Below are the code and all the weights of a small trained network. Each question names an input and a target symbol and asks about switching units off, where a switched-off unit gives its printed mean instead of its output.

import numpy as np


def w(rows, s, z=0):
    codes = np.array(rows[::2]) - 128.0
    scale = np.full(codes.shape[1], s)
    scale[-1] = z or s
    return codes * scale


def norm(h):
    return h / np.sqrt((h * h).mean(-1, keepdims=True) + 1e-5)


def f(y):
    return y / 2 * (1 + np.tanh(0.7978845608 * (y + 0.044715 * y**3)))


def softmax(a):
    e = np.exp(a - a.max(-1, keepdims=True))
    return e / e.sum(-1, keepdims=True)


def log_softmax(a):
    a = a - a.max(-1, keepdims=True)
    return a - np.log(np.exp(a).sum(-1, keepdims=True))


def net(x, mask):
    ids = ['ΔΘΛΠΦαεζξτ'.index(c) for c in x.split()]
    T = len(ids)
    res = E[ids] + P[:T]
    u = 0
    for l in range(2):
        q, k, v = (norm(res) @ M[l].T for M in (Q, K, V))
        z = softmax(np.where(np.tri(T) > 0, q @ k.T / 3**0.5, -1e9)) @ v
        res = res + np.where(mask[u], z, O[l][:, -1]) @ O[l][:, :-1]
        u += 1
        y = f(norm(res) @ A[l][:, :-1].T + A[l][:, -1])
        res = res + np.where(mask[u : u + 4], y, B[l][:, -1]) @ B[l][:, :-1]
        u += 4
    return log_softmax(norm(res)[-1] @ U[:, :-1].T + U[:, -1])


Q, K, V, O, A, B = {}, {}, {}, {}, {}, {}
E = w([
[157,181,114,148,174],'Δ',
[103,101,158,130,96],'Θ',
[58,135,143,120,134],'Λ',
[156,129,179,128,100],'Π',
[81,108,173,53,255],'Φ',
[144,164,164,160,115],'α',
[61,131,123,80,91],'ε',
[52,118,144,170,108],'ζ',
[81,112,156,174,116],'ξ',
[77,222,157,197,250],'τ',
],0.023)
P = w([
[74,210,253,111,199],'0',
[98,210,195,118,197],'1',
[106,201,166,140,189],'2',
[117,193,147,153,180],'3',
[129,185,131,163,177],'4',
[139,177,119,168,172],'5',
[148,168,110,172,170],'6',
[151,154,93,188,173],'7',
],0.0063)
Q[0] = w([
[102,107,55,65,158],'L0H0',
[235,205,99,57,87],'L0H0',
[129,246,80,168,254],'L0H0',
],0.0068)
K[0] = w([
[163,151,41,85,129],'L0H0',
[237,255,173,105,84],'L0H0',
[146,197,52,196,157],'L0H0',
],0.0092)
V[0] = w([
[161,74,88,58,65],'L0H0',
[87,117,1,111,141],'L0H0',
[179,178,209,147,131],'L0H0',
],0.006)
O[0] = w([
[36,182,125,181,3,2],'L0H0',
[128,216,188,43,60,31],'L0H0',
[108,83,43,191,202,195],'L0H0',
],0.0059,0.0046)
A[0] = w([
[190,128,250,139,100,133],'L0N0',
[138,174,132,183,137,84],'L0N1',
[143,137,123,106,51,93],'L0N2',
[174,56,123,116,154,248],'L0N3',
],0.015,0.0017)
B[0] = w([
[85,116,191,76,159,178],'L0N0',
[125,1,200,140,101,192],'L0N1',
[160,124,88,225,186,147],'L0N2',
[53,166,37,129,131,254],'L0N3',
],0.0092,0.0045)
Q[1] = w([
[105,141,58,106,1],'L1H0',
[153,164,142,29,126],'L1H0',
[90,92,212,137,117],'L1H0',
],0.011)
K[1] = w([
[56,168,81,132,74],'L1H0',
[182,207,168,71,87],'L1H0',
[32,47,254,96,163],'L1H0',
],0.0083)
V[1] = w([
[68,141,254,178,223],'L1H0',
[65,165,55,94,93],'L1H0',
[175,68,135,118,225],'L1H0',
],0.0074)
O[1] = w([
[220,118,94,91,57,252],'L1H0',
[207,76,186,93,173,131],'L1H0',
[102,178,186,3,49,166],'L1H0',
],0.0079,0.011)
A[1] = w([
[58,159,125,18,116,197],'L1N0',
[136,117,157,66,222,3],'L1N1',
[157,58,233,141,163,156],'L1N2',
[65,199,189,2,79,64],'L1N3',
],0.0096,0.0033)
B[1] = w([
[188,124,238,153,89,254],'L1N0',
[166,60,88,107,95,184],'L1N1',
[47,238,169,133,36,160],'L1N2',
[2,189,20,179,122,232],'L1N3',
],0.0091,0.0095)
U = w([
[110,141,139,140,151,58],'Δ',
[178,33,163,103,58,81],'Θ',
[124,174,236,183,230,252],'Λ',
[118,139,140,136,151,54],'Π',
[43,200,174,165,62,176],'Φ',
[95,102,112,242,216,239],'α',
[209,216,75,111,128,139],'ε',
[117,135,135,133,150,43],'ζ',
[45,117,160,8,187,113],'ξ',
[75,51,20,103,128,95],'τ',
],0.013,0.0046)

Each question gives the input, a string of symbols that net reads in full, and the target symbol t.
The units are the heads (3 rows each of Q, K, V and O) and the neurons (one row each of A and B). Each row of codes is followed by its name. A weight is (code - 128) times the scale printed after its matrix; where a second scale follows, it is the last column's (O, A, B and U).
mask holds one flag per unit, layer by layer, with each layer's heads first. A switched-off unit (its flag False) gives its mean, the last column of its rows in O or B, instead of its output. The means were averaged over made-up inputs and are rounded, as every weight is.
A unit's drop is (log p(t) with every unit on - log p(t) with that unit switched off) / (log p(t) with every unit on - log p(t) with every unit switched off).
The circuit of an input: a set's keep is (log p(t) with only the set's units on - log p(t) with every unit switched off) / (log p(t) with every unit on - log p(t) with every unit switched off). Starting from all 10 units, units are removed one at a time, each time the one whose removal leaves the highest keep (on an exact tie, the one counted first), for as long as the keep stays at least 0.8.
units of the circuit, in order: the units of the circuit, biggest drop first
k most important neurons: the k neurons with the biggest drops, biggest first
top k neurons in layer l: the k neurons of layer l with the biggest drops, biggest first
drop when u is switched off: that unit's drop, to one decimal
input ε ε Θ ε ε Θ Θ Θ, target α: units of the circuit, in order	[L1H0; L0N3]
input Π Λ Π ε ε, target Θ: 2 most important neurons	[L0N1; L0N0]
input α Π Θ Π Θ Π Θ Π, target α: 3 most important neurons	[L0N3; L1N1; L1N2]
input Π ε Π ε ε ε ε, target α: units of the circuit, in order	[L0H0; L0N2; L1H0]
input ε Θ Θ Θ, target τ: 3 most important neurons	[L1N0; L0N3; L0N1]
input ε ε ε ε Θ Π ε ε, target α: units of the circuit, in order	[L0H0; L1H0; L0N2]
input τ ε ξ Π, target Φ: units of the circuit, in order	[L1H0; L1N3]
input Π Π Θ Θ ξ ε Π Θ, target τ: units of the circuit, in order	[L1N0]
input Π Θ Θ, target Θ: 4 most important neurons	[L1N3; L0N3; L1N2; L0N0]
input Π ξ Π α ε Π, target τ: units of the circuit, in order	[L0H0; L1N0]
input τ ε Π Φ ε, target Θ: 2 most important neurons	[L0N0; L0N1]
input ε α Π α, target Θ: top 2 neurons in layer 0	[L0N1; L0N2]
input ε ξ ε Φ ε ε Φ Θ, target Φ: 2 most important neurons	[L0N0; L1N3]
input ζ ε ε ε, target τ: top 2 neurons in layer 1	[L1N0; L1N1]
input ξ Θ Π Θ, target Θ: units of the circuit, in order	[L1N3]
input Π Θ Π ε ξ ξ, target Θ: 3 most important neurons	[L1N3; L0N0; L0N2]
input ζ Δ ξ ζ, target Θ: 3 most important neurons	[L1N3; L0N0; L1N2]
input ε τ Φ ζ ζ, target Θ: 3 most important neurons	[L1N3; L0N0; L0N3]
input ε ε ε, target τ: drop when L1N1 is switched off	0.5
input ε ε Π Π Π Λ Π Π, target α: drop when L1N1 is switched off	0.2
